Below is a small trained network, with its code and all its weights. Each question gives an input and a target symbol and asks what happens when units are switched off, that is, made to give their printed mean instead of their output.

import numpy as np


def w(rows, s, z=0):
    codes = np.array(rows[::2]) - 128.0
    scale = np.full(codes.shape[1], s)
    scale[-1] = z or s
    return codes * scale


def norm(h):
    return h / np.sqrt((h * h).mean(-1, keepdims=True) + 1e-5)


def f(y):
    return y / 2 * (1 + np.tanh(0.7978845608 * (y + 0.044715 * y**3)))


def softmax(a):
    e = np.exp(a - a.max(-1, keepdims=True))
    return e / e.sum(-1, keepdims=True)


def log_softmax(a):
    a = a - a.max(-1, keepdims=True)
    return a - np.log(np.exp(a).sum(-1, keepdims=True))


def net(x, mask):
    ids = ['γδζξψω'.index(c) for c in x.split()]
    T = len(ids)
    res = E[ids] + P[:T]
    u = 0
    for l in range(3):
        q, k, v = (norm(res) @ M[l].T for M in (Q, K, V))
        z = softmax(np.where(np.tri(T) > 0, q @ k.T / 2**0.5, -1e9)) @ v
        res = res + np.where(mask[u], z, O[l][:, -1]) @ O[l][:, :-1]
        u += 1
        y = f(norm(res) @ A[l][:, :-1].T + A[l][:, -1])
        res = res + np.where(mask[u : u + 4], y, B[l][:, -1]) @ B[l][:, :-1]
        u += 4
    return log_softmax(norm(res)[-1] @ U[:, :-1].T + U[:, -1])


Q, K, V, O, A, B = {}, {}, {}, {}, {}, {}
E = w([
[126,110,139,104],'γ',
[80,159,103,138],'δ',
[83,78,120,110],'ζ',
[67,132,170,185],'ξ',
[114,141,141,104],'ψ',
[240,232,147,4],'ω',
],0.026)
P = w([
[149,131,108,177],'0',
[22,230,203,50],'1',
[54,203,177,45],'2',
[88,192,176,68],'3',
[55,141,153,165],'4',
[126,93,156,254],'5',
[77,153,151,208],'6',
[84,169,135,172],'7',
[197,157,31,113],'8',
[203,118,61,254],'9',
[105,113,103,205],'10',
[187,153,233,203],'11',
[237,188,93,131],'12',
],0.0067)
Q[0] = w([
[90,97,254,233],'0.h0',
[10,66,16,187],'0.h0',
],0.0086)
K[0] = w([
[60,170,57,5],'0.h0',
[67,149,255,105],'0.h0',
],0.0093)
V[0] = w([
[25,255,32,50],'0.h0',
[158,195,221,110],'0.h0',
],0.0084)
O[0] = w([
[145,170,40,117,254],'0.h0',
[254,215,174,234,188],'0.h0',
],0.0079,0.0081)
A[0] = w([
[69,1,30,108,218],'0.n0',
[109,81,161,70,2],'0.n1',
[240,124,93,18,210],'0.n2',
[56,1,143,183,164],'0.n3',
],0.0064,0.0016)
B[0] = w([
[105,65,89,94,179],'0.n0',
[45,173,192,145,105],'0.n1',
[135,255,97,106,251],'0.n2',
[158,11,108,187,149],'0.n3',
],0.0091,0.0032)
Q[1] = w([
[197,133,164,14],'1.h0',
[105,140,247,189],'1.h0',
],0.013)
K[1] = w([
[254,56,135,202],'1.h0',
[146,102,154,62],'1.h0',
],0.0091)
V[1] = w([
[56,156,119,255],'1.h0',
[193,98,98,163],'1.h0',
],0.0082)
O[1] = w([
[34,254,176,252,252],'1.h0',
[132,27,166,155,65],'1.h0',
],0.0057,0.0024)
A[1] = w([
[65,168,79,113,142],'1.n0',
[160,132,41,244,197],'1.n1',
[120,133,161,113,55],'1.n2',
[2,151,156,71,2],'1.n3',
],0.0083,0.0046)
B[1] = w([
[77,74,104,79,194],'1.n0',
[11,33,93,104,254],'1.n1',
[156,212,168,136,109],'1.n2',
[128,255,129,50,130],'1.n3',
],0.0076,0.0065)
Q[2] = w([
[237,83,179,144],'2.h0',
[185,143,70,9],'2.h0',
],0.011)
K[2] = w([
[161,1,107,134],'2.h0',
[232,135,86,61],'2.h0',
],0.0095)
V[2] = w([
[168,2,164,180],'2.h0',
[239,128,200,190],'2.h0',
],0.007)
O[2] = w([
[116,248,147,90,1],'2.h0',
[123,125,112,63,69],'2.h0',
],0.013,0.0094)
A[2] = w([
[84,60,184,66,93],'2.n0',
[106,80,141,184,253],'2.n1',
[138,128,55,53,129],'2.n2',
[95,112,254,91,69],'2.n3',
],0.0085,0.0039)
B[2] = w([
[134,14,195,96,137],'2.n0',
[143,143,191,139,255],'2.n1',
[117,221,202,196,145],'2.n2',
[241,65,101,255,126],'2.n3',
],0.0062,0.0075)
U = w([
[157,76,246,148,135],'γ',
[34,169,3,110,83],'δ',
[35,70,165,36,138],'ζ',
[74,164,245,214,104],'ξ',
[214,115,57,219,81],'ψ',
[184,168,124,92,254],'ω',
],0.012,0.0097)

Each question gives the input, a string of symbols that net reads in full, and the target symbol t.
The units are the heads (2 rows each of Q, K, V and O) and the neurons (one row each of A and B). Each row of codes is followed by its name. A weight is (code - 128) times the scale printed after its matrix; where a second scale follows, it is the last column's (O, A, B and U).
mask holds one flag per unit, layer by layer, with each layer's heads first. A switched-off unit (its flag False) gives its mean, the last column of its rows in O or B, instead of its output. The means were averaged over made-up inputs and are rounded, as every weight is.
A unit's drop is (log p(t) with every unit on - log p(t) with that unit switched off) / (log p(t) with every unit on - log p(t) with every unit switched off).
The circuit of an input: a set's keep is (log p(t) with only the set's units on - log p(t) with every unit switched off) / (log p(t) with every unit on - log p(t) with every unit switched off). Starting from the 12 units with the biggest drops (on a tie, the unit counted first), units are removed one at a time, each time the one whose removal leaves the highest keep (on an exact tie, the one counted first), for as long as the keep stays at least 0.8.
circuit, biggest first: the units of the circuit, biggest drop first
unit that matters most: the unit with the biggest drop
k most important neurons: the k neurons with the biggest drops, biggest first
top k neurons in layer l: the k neurons of layer l with the biggest drops, biggest first
drop of u: that unit's drop, to one decimal
input ω δ γ ζ ζ ω ω ω ψ ψ δ ψ, target ψ: most important neuron : [0.n2]
input γ ζ ξ ψ, target γ: circuit, biggest first : [0.h0, 2.n3, 1.n1]
input ξ ψ δ γ γ γ ξ γ γ, target γ: circuit, biggest first : [0.h0, 1.n1]
input ω ψ ψ, target ω: circuit, biggest first : [1.n1, 1.h0]
input ζ ψ ψ γ ζ ξ ξ ζ δ ψ ω γ, target δ: circuit, biggest first : [0.h0, 0.n2]
input ζ ξ ζ ζ ζ ψ ζ ψ, target ζ: top 2 neurons in layer 0 : [0.n2, 0.n0]
input ψ γ ω γ ω γ ξ δ ξ δ ψ δ ψ, target δ: 2 most important neurons : [0.n2, 2.n1]
input ψ ζ ω γ, target ψ: top 2 neurons in layer 2 : [2.n1, 2.n2]
input δ ψ ζ γ ψ, target ψ: circuit, biggest first : [2.h0, 1.n1]
input γ γ ω γ, target γ: 2 most important neurons : [0.n1, 2.n0]
input ζ ψ ψ γ ω ψ ξ ψ ξ ψ ψ γ, target ξ: top 2 neurons in layer 1 : [1.n1, 1.n0]
input ψ ω δ ζ ψ ψ δ δ δ ω δ ψ, target δ: drop of 0.h0 : 1.3
input ψ ψ ω δ ω γ γ δ ζ ζ ψ ω δ, target ζ: drop of 1.n0 : 0.1
input ζ ω ζ ξ ξ ξ ψ γ, target ξ: unit that matters most : 1.h0
input ξ ζ ψ, target ξ: drop of 1.h0 : 0.9
input ξ γ ω ξ ζ ψ γ ψ ξ ζ ζ γ ζ, target γ: drop of 1.n0 : 0.1
input γ ψ ψ, target γ: top 2 neurons in layer 2 : [2.n3, 2.n0]
